Below is a small trained network, with its code and all its weights. Each question gives an input and a class and asks what happens when units are switched off, that is, made to give their printed mean instead of their output.

import numpy as np


def w(rows, s, z=0):
    codes = np.array(rows[::2]) - 128.0
    scale = np.full(codes.shape[1], s)
    scale[-1] = z or s
    return codes * scale


def f(y):
    return y / 2 * (1 + np.tanh(0.7978845608 * (y + 0.044715 * y**3)))


def log_softmax(a):
    a = a - a.max(-1, keepdims=True)
    return a - np.log(np.exp(a).sum(-1, keepdims=True))


def net(x, mask):
    res = np.array(x, float).reshape(1, 3) / 4 @ E
    y = f(res @ A[0][:, :-1].T + A[0][:, -1])
    res = res + np.where(mask, y, B[0][:, -1]) @ B[0][:, :-1]
    return log_softmax(res[-1] @ U[:, :-1].T + U[:, -1])


A, B = {}, {}
E = w([
[199,157,93,62,170,75,210,164,89,111,62],'x0',
[91,111,211,159,194,75,152,22,100,16,150],'x1',
[171,49,215,113,131,87,140,190,251,202,107],'x2',
],0.011)
A[0] = w([
[171,179,55,114,154,143,136,83,53,92,92,195],'neuron 0',
[178,180,63,126,94,185,168,146,49,65,116,151],'neuron 1',
[58,55,254,198,103,114,116,92,129,59,140,255],'neuron 2',
[116,79,240,95,141,82,141,37,150,89,118,188],'neuron 3',
[229,132,108,109,56,157,71,212,155,233,93,126],'neuron 4',
[74,129,88,79,96,161,83,116,112,166,141,222],'neuron 5',
[137,183,59,65,169,120,171,92,32,77,108,217],'neuron 6',
[90,124,191,208,104,114,6,93,182,93,189,186],'neuron 7',
[211,122,39,55,88,169,108,208,219,234,86,185],'neuron 8',
[187,153,84,48,139,170,107,123,127,206,44,214],'neuron 9',
[164,112,172,145,85,100,157,157,212,210,102,177],'neuron 10',
[31,53,94,185,37,211,100,142,78,171,124,132],'neuron 11',
[116,137,68,70,76,116,199,168,199,195,30,201],'neuron 12',
[137,225,46,144,129,146,152,170,43,73,28,180],'neuron 13',
],0.0065,0.0031)
B[0] = w([
[153,63,90,107,91,156,170,138,86,91,245,204],'neuron 0',
[205,23,91,113,120,87,144,191,118,181,231,199],'neuron 1',
[126,145,89,87,236,163,113,53,161,96,76,201],'neuron 2',
[192,65,142,118,227,216,132,112,134,65,95,187],'neuron 3',
[106,180,223,187,65,135,168,146,184,174,96,222],'neuron 4',
[139,187,91,133,54,105,152,145,112,161,148,168],'neuron 5',
[197,91,156,158,105,143,196,46,25,90,124,223],'neuron 6',
[160,199,146,108,194,121,43,51,196,110,108,196],'neuron 7',
[50,57,189,255,59,121,93,185,144,187,98,248],'neuron 8',
[119,95,174,169,25,99,212,152,107,130,162,197],'neuron 9',
[134,91,93,117,197,50,88,244,222,213,176,195],'neuron 10',
[138,221,17,112,103,114,117,150,219,155,199,184],'neuron 11',
[97,82,165,158,61,55,190,179,98,209,143,208],'neuron 12',
[184,85,79,132,80,60,127,121,38,135,153,219],'neuron 13',
],0.0069,0.015)
U = w([
[92,225,65,52,118,168,59,93,134,113,149,161],'0',
[197,88,121,63,194,125,118,146,179,140,75,112],'1',
[189,89,101,132,81,129,191,119,6,111,163,211],'2',
[70,128,186,141,158,218,123,40,115,2,43,107],'3',
[132,177,125,151,73,143,67,157,173,158,121,4],'4',
[93,85,190,189,68,131,183,172,121,169,87,153],'5',
],0.0089,0.0013)

Each question gives the input, the list of numbers given to net, and the class t.
The units are the neurons (one row each of A and B). Each row of codes is followed by its name. A weight is (code - 128) times the scale printed after its matrix; where a second scale follows, it is the last column's (A, B and U).
mask holds one flag per neuron, in row order. A switched-off neuron (its flag False) gives its mean, the last column of its row in B, instead of its output. The means were averaged over made-up inputs and are rounded, as every weight is.
A unit's drop is (log p(t) with every unit on - log p(t) with that unit switched off) / (log p(t) with every unit on - log p(t) with every unit switched off).
The circuit of an input: a set's keep is (log p(t) with only the set's units on - log p(t) with every unit switched off) / (log p(t) with every unit on - log p(t) with every unit switched off). Starting from the 12 units with the biggest drops (on a tie, the unit counted first), units are removed one at a time, each time the one whose removal leaves the highest keep (on an exact tie, the one counted first), for as long as the keep stays at least 0.8.
units of the circuit, in order: the units of the circuit, biggest drop first
k most important neurons: the k neurons with the biggest drops, biggest first
drop when u is switched off: that unit's drop, to one decimal
input [-6,-4,-7], class 0: units of the circuit, in order : neuron 11; neuron 8
input [-8,-6,6], class 4: units of the circuit, in order : neuron 11
input [-3,-4,-3], class 4: units of the circuit, in order : neuron 11; neuron 6
input [-7,-6,4], class 4: 4 most important neurons : neuron 11; neuron 7; neuron 6; neuron 10
input [8,-5,-1], class 5: 3 most important neurons : neuron 8; neuron 4; neuron 12
input [-3,-1,4], class 4: 2 most important neurons : neuron 6; neuron 9
input [-2,-2,-2], class 4: 2 most important neurons : neuron 6; neuron 2
input [-1,-7,-5], class 5: 2 most important neurons : neuron 8; neuron 4
input [-5,3,-4], class 0: 2 most important neurons : neuron 11; neuron 8
input [-5,5,7], class 1: drop when neuron 10 is switched off : 0.3
input [-5,1,2], class 1: drop when neuron 12 is switched off : -0.1
input [7,-3,0], class 5: drop when neuron 8 is switched off : 1.2
